Here is a tiny trained network, its code and every weight. The questions are about switching its units off for an input and a class, where a switched-off unit gives its printed mean instead of its output.

import numpy as np


def w(rows, s, z=0):
    codes = np.array(rows[::2]) - 128.0
    scale = np.full(codes.shape[1], s)
    scale[-1] = z or s
    return codes * scale


def f(y):
    return np.maximum(y, 0)


def log_softmax(a):
    a = a - a.max(-1, keepdims=True)
    return a - np.log(np.exp(a).sum(-1, keepdims=True))


def net(x, mask):
    res = np.array(x, float).reshape(1, 7) / 4 @ E
    y = f(res @ A[0][:, :-1].T + A[0][:, -1])
    res = res + np.where(mask, y, B[0][:, -1]) @ B[0][:, :-1]
    return log_softmax(res[-1] @ U[:, :-1].T + U[:, -1])


A, B = {}, {}
E = w([
[134,144,186,255,117,106],'x0',
[135,101,88,151,120,99],'x1',
[138,147,146,114,125,140],'x2',
[130,133,132,124,125,131],'x3',
[227,51,192,88,208,185],'x4',
[84,20,204,99,42,89],'x5',
[124,147,179,90,194,30],'x6',
],0.0092)
A[0] = w([
[77,70,153,145,120,108,64],'n1',
[48,162,142,116,70,111,8],'n2',
[151,112,131,126,144,133,21],'n3',
[105,139,88,96,110,124,181],'n4',
[97,141,60,161,54,231,144],'n5',
[140,127,108,9,136,120,167],'n6',
[132,141,204,177,95,123,141],'n7',
[147,196,164,87,219,68,104],'n8',
[104,189,62,131,222,153,35],'n9',
[175,165,103,136,156,140,18],'n10',
[190,79,132,130,164,123,93],'n11',
[89,172,138,152,114,122,105],'n12',
[154,99,124,99,152,152,144],'n13',
[111,139,149,176,140,126,37],'n14',
[110,124,143,120,159,163,148],'n15',
[83,55,89,90,130,125,164],'n16',
[136,154,121,184,181,139,93],'n17',
[111,86,194,107,70,119,3],'n18',
[129,158,95,99,79,94,163],'n19',
[106,142,131,80,165,73,106],'n20',
[137,144,162,103,135,93,74],'n21',
[75,185,95,140,94,91,51],'n22',
[163,100,160,209,143,118,96],'n23',
[88,143,139,129,165,46,112],'n24',
[147,116,103,96,112,186,133],'n25',
[168,55,189,144,173,135,44],'n26',
[140,155,96,176,172,152,74],'n27',
[126,113,104,120,146,73,173],'n28',
[151,106,131,142,110,186,147],'n29',
],0.013,0.006)
B[0] = w([
[170,159,84,91,58,119,180],'n1',
[159,99,18,107,164,222,189],'n2',
[123,100,64,128,145,148,137],'n3',
[105,200,151,128,200,169,191],'n4',
[127,35,254,159,130,139,244],'n5',
[99,138,159,124,197,44,242],'n6',
[56,173,142,94,212,17,207],'n7',
[162,101,187,147,92,163,238],'n8',
[92,37,106,67,42,59,224],'n9',
[129,101,91,62,75,117,168],'n10',
[103,148,78,124,163,205,190],'n11',
[140,149,58,159,149,124,181],'n12',
[113,176,62,162,142,153,190],'n13',
[93,111,92,117,151,59,153],'n14',
[146,170,79,157,159,145,162],'n15',
[104,193,164,118,95,72,200],'n16',
[111,149,110,60,122,101,186],'n17',
[154,75,66,56,38,143,192],'n18',
[134,172,114,131,185,188,194],'n19',
[162,85,159,135,141,149,189],'n20',
[145,24,148,129,116,196,158],'n21',
[123,118,57,137,147,211,211],'n22',
[18,155,158,118,165,47,188],'n23',
[204,24,198,140,147,178,202],'n24',
[85,104,155,159,154,99,185],'n25',
[151,124,18,135,132,238,208],'n26',
[160,114,92,77,59,117,187],'n27',
[134,117,193,178,119,133,178],'n28',
[163,112,199,145,129,126,182],'n29',
],0.0075,0.011)
U = w([
[129,176,49,5,1,117,53],'0',
[116,205,109,167,172,138,255],'1',
[110,201,4,181,221,217,32],'2',
[155,108,198,218,150,162,37],'3',
[9,237,114,103,245,50,50],'4',
[126,226,112,150,147,132,228],'5',
[117,228,118,149,144,135,213],'6',
],0.0065,0.0097)

Each question gives the input, the list of numbers given to net, and the class t.
The units are the neurons (one row each of A and B). Each row of codes is followed by its name. A weight is (code - 128) times the scale printed after its matrix; where a second scale follows, it is the last column's (A, B and U).
mask holds one flag per neuron, in row order. A switched-off neuron (its flag False) gives its mean, the last column of its row in B, instead of its output. The means were averaged over made-up inputs and are rounded, as every weight is.
A unit's drop is (log p(t) with every unit on - log p(t) with that unit switched off) / (log p(t) with every unit on - log p(t) with every unit switched off).
The circuit of an input: a set's keep is (log p(t) with only the set's units on - log p(t) with every unit switched off) / (log p(t) with every unit on - log p(t) with every unit switched off). Starting from the 12 units with the biggest drops (on a tie, the unit counted first), units are removed one at a time, each time the one whose removal leaves the highest keep (on an exact tie, the one counted first), for as long as the keep stays at least 0.8.
units of the circuit, in order: the units of the circuit, biggest drop first
unit that matters most: the unit with the biggest drop
k most important neurons: the k neurons with the biggest drops, biggest first
drop of u: that unit's drop, to one decimal
input [-4,-4,-4,-3,5,1,0], class 2: units of the circuit, in order -> n26, n13
input [-8,2,5,-8,3,4,2], class 4: unit that matters most -> n6
input [7,1,-4,0,-6,-6,0], class 4: units of the circuit, in order -> n23, n17
input [2,7,0,-2,-8,-2,2], class 2: units of the circuit, in order -> n22, n2
input [8,6,-4,3,-3,-2,-4], class 4: units of the circuit, in order -> n23, n7
input [7,8,4,-5,-2,-8,1], class 0: units of the circuit, in order -> n27, n9
input [-5,-4,-8,-6,1,-6,8], class 3: 3 most important neurons -> n8, n24, n20
input [2,3,-1,4,-6,-1,3], class 2: 2 most important neurons -> n22, n2
input [-7,-1,0,4,-3,-4,0], class 4: units of the circuit, in order -> n6, n26
input [-6,-5,1,-3,4,-7,-2], class 0: 2 most important neurons -> n9, n10
input [7,-6,7,-4,8,1,7], class 2: 3 most important neurons -> n26, n11, n5
input [1,-3,0,-4,0,-2,-4], class 3: 2 most important neurons -> n5, n7
input [-5,-4,3,2,5,2,-7], class 3: 4 most important neurons -> n5, n29, n7, n25
input [5,-4,-5,1,6,7,7], class 0: unit that matters most -> n18
input [0,-3,-3,-3,7,-5,0], class 2: 2 most important neurons -> n26, n11
input [6,3,-1,6,3,7,-6], class 0: 3 most important neurons -> n18, n1, n6
input [-6,-3,-1,5,8,0,7], class 2: 4 most important neurons -> n26, n11, n13, n5
input [-3,4,6,4,-8,1,-3], class 2: units of the circuit, in order -> n2, n22
input [5,3,-2,-4,-4,-8,3], class 0: units of the circuit, in order -> n9, n27
input [-2,-5,-8,-3,-1,4,8], class 3: most important neuron -> n24
input [7,-7,-2,-4,-2,-4,8], class 3: 3 most important neurons -> n24, n8, n21
input [0,7,-2,-3,-2,8,8], class 0: 4 most important neurons -> n18, n1, n5, n16
input [7,4,3,6,3,-1,2], class 4: units of the circuit, in order -> n23, n7
input [1,-5,5,-1,6,-3,-8], class 3: 2 most important neurons -> n5, n29
input [6,3,-2,0,-3,-8,6], class 0: 2 most important neurons -> n9, n27
input [8,6,5,4,-4,3,3], class 4: 2 most important neurons -> n7, n23
input [-5,6,4,5,5,-6,2], class 0: units of the circuit, in order -> n9
input [-3,-2,-3,-5,-7,3,-3], class 2: units of the circuit, in order -> n2, n22
input [4,-3,8,-3,-6,-8,-6], class 0: drop of n9 -> 0.4
